Below are the code and all the weights of a small trained network. Each question names an input and a class and asks about switching units off, where a switched-off unit gives its printed mean instead of its output.

import numpy as np


def w(rows, s, z=0):
    codes = np.array(rows[::2]) - 128.0
    scale = np.full(codes.shape[1], s)
    scale[-1] = z or s
    return codes * scale


def norm(h):
    return h / np.sqrt((h * h).mean(-1, keepdims=True) + 1e-5)


def f(y):
    return np.maximum(y, 0)


def log_softmax(a):
    a = a - a.max(-1, keepdims=True)
    return a - np.log(np.exp(a).sum(-1, keepdims=True))


def net(x, mask):
    res = np.array(x, float).reshape(1, 7) / 4 @ E
    u = 0
    for l in range(2):
        y = f(norm(res) @ A[l][:, :-1].T + A[l][:, -1])
        res = res + np.where(mask[u : u + 16], y, B[l][:, -1]) @ B[l][:, :-1]
        u += 16
    return log_softmax(norm(res)[-1] @ U[:, :-1].T + U[:, -1])


A, B = {}, {}
E = w([
[70,170,183,62,155,182,224,18,155,116],'x0',
[99,75,81,32,61,94,154,160,178,176],'x1',
[130,130,126,128,131,126,133,126,128,125],'x2',
[153,176,114,71,166,42,43,69,137,149],'x3',
[158,127,203,123,87,71,156,131,100,119],'x4',
[197,86,57,162,138,102,194,45,76,181],'x5',
[114,19,124,99,155,103,103,91,110,3],'x6',
],0.0026)
A[0] = w([
[203,126,85,132,137,94,67,167,103,161,139],'0.n0',
[188,111,97,164,116,78,192,52,69,155,149],'0.n1',
[114,118,46,154,184,210,92,115,191,153,87],'0.n2',
[102,89,152,173,91,187,198,187,96,116,2],'0.n3',
[131,146,106,182,186,194,83,103,87,98,155],'0.n4',
[73,75,45,60,53,151,135,134,168,151,71],'0.n5',
[61,30,101,129,167,106,119,108,142,67,39],'0.n6',
[113,185,187,135,88,95,119,185,170,71,86],'0.n7',
[95,181,154,118,99,119,98,169,158,73,41],'0.n8',
[57,171,149,110,121,141,112,158,182,66,87],'0.n9',
[104,79,127,140,150,95,127,106,152,86,42],'0.n10',
[211,133,253,140,27,56,152,109,109,114,69],'0.n11',
[119,73,140,134,146,78,120,87,129,73,134],'0.n12',
[108,126,56,141,176,189,89,114,184,133,29],'0.n13',
[192,103,95,135,132,128,87,189,132,127,19],'0.n14',
[118,167,151,69,187,156,177,59,145,142,73],'0.n15',
],0.0042,0.0046)
B[0] = w([
[22,111,183,144,69,148,171,82,132,108,232],'0.n0',
[89,81,163,86,165,214,46,165,142,158,255],'0.n1',
[68,149,145,70,129,89,178,182,13,99,190],'0.n2',
[100,76,36,169,146,219,195,188,238,58,158],'0.n3',
[147,87,190,90,136,50,192,187,183,137,251],'0.n4',
[160,118,241,129,169,39,196,175,158,151,199],'0.n5',
[202,170,165,73,61,164,140,158,75,89,188],'0.n6',
[118,61,126,104,165,191,104,122,97,195,183],'0.n7',
[129,65,148,123,164,173,91,116,103,173,152],'0.n8',
[141,55,145,124,131,163,122,109,69,198,196],'0.n9',
[156,154,141,104,87,156,134,132,102,115,142],'0.n10',
[27,152,2,71,210,122,174,206,63,109,186],'0.n11',
[164,201,141,93,70,179,155,169,102,162,222],'0.n12',
[56,134,82,87,171,97,162,170,21,124,148],'0.n13',
[51,98,181,189,56,80,119,121,86,115,145],'0.n14',
[65,60,148,217,20,72,106,172,100,117,208],'0.n15',
],0.004,0.003)
A[1] = w([
[141,195,95,98,152,73,57,71,121,128,58],'1.n0',
[173,253,97,154,101,168,135,139,165,206,4],'1.n1',
[120,155,181,201,195,170,117,143,98,77,154],'1.n2',
[79,170,145,122,108,138,157,33,175,109,4],'1.n3',
[165,182,154,205,207,127,124,101,116,80,62],'1.n4',
[170,82,107,116,132,125,108,79,148,24,87],'1.n5',
[95,129,176,74,147,176,195,103,125,130,165],'1.n6',
[99,139,162,76,118,85,66,118,79,151,165],'1.n7',
[196,64,50,153,137,127,184,53,59,183,72],'1.n8',
[88,131,65,112,168,113,144,146,77,118,54],'1.n9',
[178,106,67,224,87,90,37,185,115,116,10],'1.n10',
[132,178,137,96,128,43,55,51,151,137,81],'1.n11',
[132,60,127,130,164,179,82,99,131,179,33],'1.n12',
[114,76,148,114,83,133,143,201,106,117,196],'1.n13',
[54,153,138,166,119,133,151,161,147,208,154],'1.n14',
[84,159,141,123,108,159,165,11,167,104,12],'1.n15',
],0.0053,0.0025)
B[1] = w([
[112,99,73,185,132,201,194,172,154,96,139],'1.n0',
[209,122,149,43,66,142,104,122,54,3,143],'1.n1',
[129,96,79,39,89,79,155,116,186,190,186],'1.n2',
[91,108,108,188,78,74,81,116,94,136,138],'1.n3',
[130,74,112,57,98,71,164,152,198,189,141],'1.n4',
[175,199,128,77,39,173,141,152,75,148,146],'1.n5',
[145,147,75,194,117,82,50,157,117,139,227],'1.n6',
[140,115,111,185,145,185,196,134,140,116,205],'1.n7',
[42,172,246,73,140,192,27,217,182,115,147],'1.n8',
[111,194,129,125,168,107,131,115,129,101,146],'1.n9',
[20,148,150,145,50,110,132,45,122,147,149],'1.n10',
[156,97,101,194,129,207,198,170,165,100,150],'1.n11',
[191,127,171,151,185,134,79,108,180,109,144],'1.n12',
[157,204,107,162,180,120,117,33,140,148,254],'1.n13',
[171,85,132,89,138,111,113,75,96,28,213],'1.n14',
[87,119,125,194,69,91,80,139,104,143,141],'1.n15',
],0.0049,0.0068)
U = w([
[23,117,142,211,20,72,84,76,93,142,145],'0',
[236,162,151,32,44,178,114,127,51,51,128],'1',
[93,96,207,93,201,223,18,159,166,190,125],'2',
[138,96,62,209,126,228,223,172,203,92,122],'3',
[166,88,135,51,129,1,193,142,218,210,116],'4',
[39,192,75,85,212,94,161,157,35,108,107],'5',
[188,135,113,166,178,106,115,74,137,96,205],'6',
[176,196,126,191,140,98,99,166,132,164,1],'7',
],0.0084,0.0093)

Each question gives the input, the list of numbers given to net, and the class t.
The units are the neurons (one row each of A and B). Each row of codes is followed by its name. A weight is (code - 128) times the scale printed after its matrix; where a second scale follows, it is the last column's (A, B and U).
mask holds one flag per neuron, layer by layer. A switched-off neuron (its flag False) gives its mean, the last column of its row in B, instead of its output. The means were averaged over made-up inputs and are rounded, as every weight is.
A unit's drop is (log p(t) with every unit on - log p(t) with that unit switched off) / (log p(t) with every unit on - log p(t) with every unit switched off).
The circuit of an input: a set's keep is (log p(t) with only the set's units on - log p(t) with every unit switched off) / (log p(t) with every unit on - log p(t) with every unit switched off). Starting from the 12 units with the biggest drops (on a tie, the unit counted first), units are removed one at a time, each time the one whose removal leaves the highest keep (on an exact tie, the one counted first), for as long as the keep stays at least 0.8.
units of the circuit, in order: the units of the circuit, biggest drop first
unit that matters most: the unit with the biggest drop
k most important neurons: the k neurons with the biggest drops, biggest first
k most important neurons of layer l: the k neurons of layer l with the biggest drops, biggest first
input [2,1,2,0,5,-6,-4], class 2: unit that matters most -> 0.n7
input [-1,4,-8,5,-5,8,-8], class 1: 2 most important neurons -> (1.n1; 1.n14)
input [-7,-8,4,8,-2,5,-8], class 1: 3 most important neurons -> (1.n1; 0.n15; 1.n13)
input [7,-8,4,-2,8,-4,-4], class 4: units of the circuit, in order -> (1.n2; 1.n4)
input [-4,-7,-2,-4,-8,1,6], class 5: units of the circuit, in order -> (0.n2; 0.n13; 1.n9)
input [3,-7,0,5,-1,1,-6], class 4: units of the circuit, in order -> (1.n4; 1.n2)
input [8,8,-1,-7,6,-3,1], class 0: 3 most important neurons -> (0.n4; 1.n6; 1.n2)
input [7,4,3,-2,-1,-7,-1], class 0: 2 most important neurons -> (0.n1; 1.n6)
input [8,-3,-8,-8,-8,1,5], class 0: 2 most important neurons -> (1.n15; 1.n7)
input [-6,-7,0,-5,2,2,6], class 4: 2 most important neurons -> (1.n2; 0.n15)
input [6,4,3,5,7,7,2], class 2: units of the circuit, in order -> (1.n8; 0.n1; 0.n4)
input [7,4,-3,8,1,-6,-7], class 3: 4 most important neurons -> (1.n11; 1.n7; 0.n0; 0.n12)
input [-2,4,5,0,7,1,-6], class 5: 2 most important neurons of layer 0 -> (0.n11; 0.n12)
input [2,6,6,-4,0,2,-6], class 1: units of the circuit, in order -> (1.n1; 1.n14)
input [3,0,7,7,-8,-6,1], class 5: units of the circuit, in order -> (0.n2)
input [-1,5,-1,-8,6,1,-8], class 1: 4 most important neurons -> (1.n1; 1.n14; 1.n7; 0.n4)
input [3,-6,6,1,-1,4,6], class 1: 3 most important neurons of layer 0 -> (0.n6; 0.n5; 0.n12)
input [6,2,-1,0,-2,-5,4], class 0: 2 most important neurons of layer 1 -> (1.n6; 1.n14)
input [4,6,4,3,-1,5,7], class 1: units of the circuit, in order -> (0.n6; 1.n5)
input [-8,-8,1,7,-4,-5,5], class 0: units of the circuit, in order -> (1.n10)
input [-1,1,-7,-1,5,-7,-8], class 1: 2 most important neurons -> (1.n1; 0.n1)
input [2,5,5,2,-5,-7,8], class 1: 2 most important neurons -> (0.n6; 0.n1)
input [4,-7,3,8,-6,1,3], class 3: 2 most important neurons -> (1.n11; 1.n0)
input [6,1,-7,2,-8,6,1], class 5: units of the circuit, in order -> (0.n2; 0.n13)
input [-6,7,7,4,8,7,7], class 5: 2 most important neurons -> (0.n11; 0.n4)
input [-2,5,3,-2,-1,-6,5], class 2: 2 most important neurons of layer 0 -> (0.n7; 0.n9)
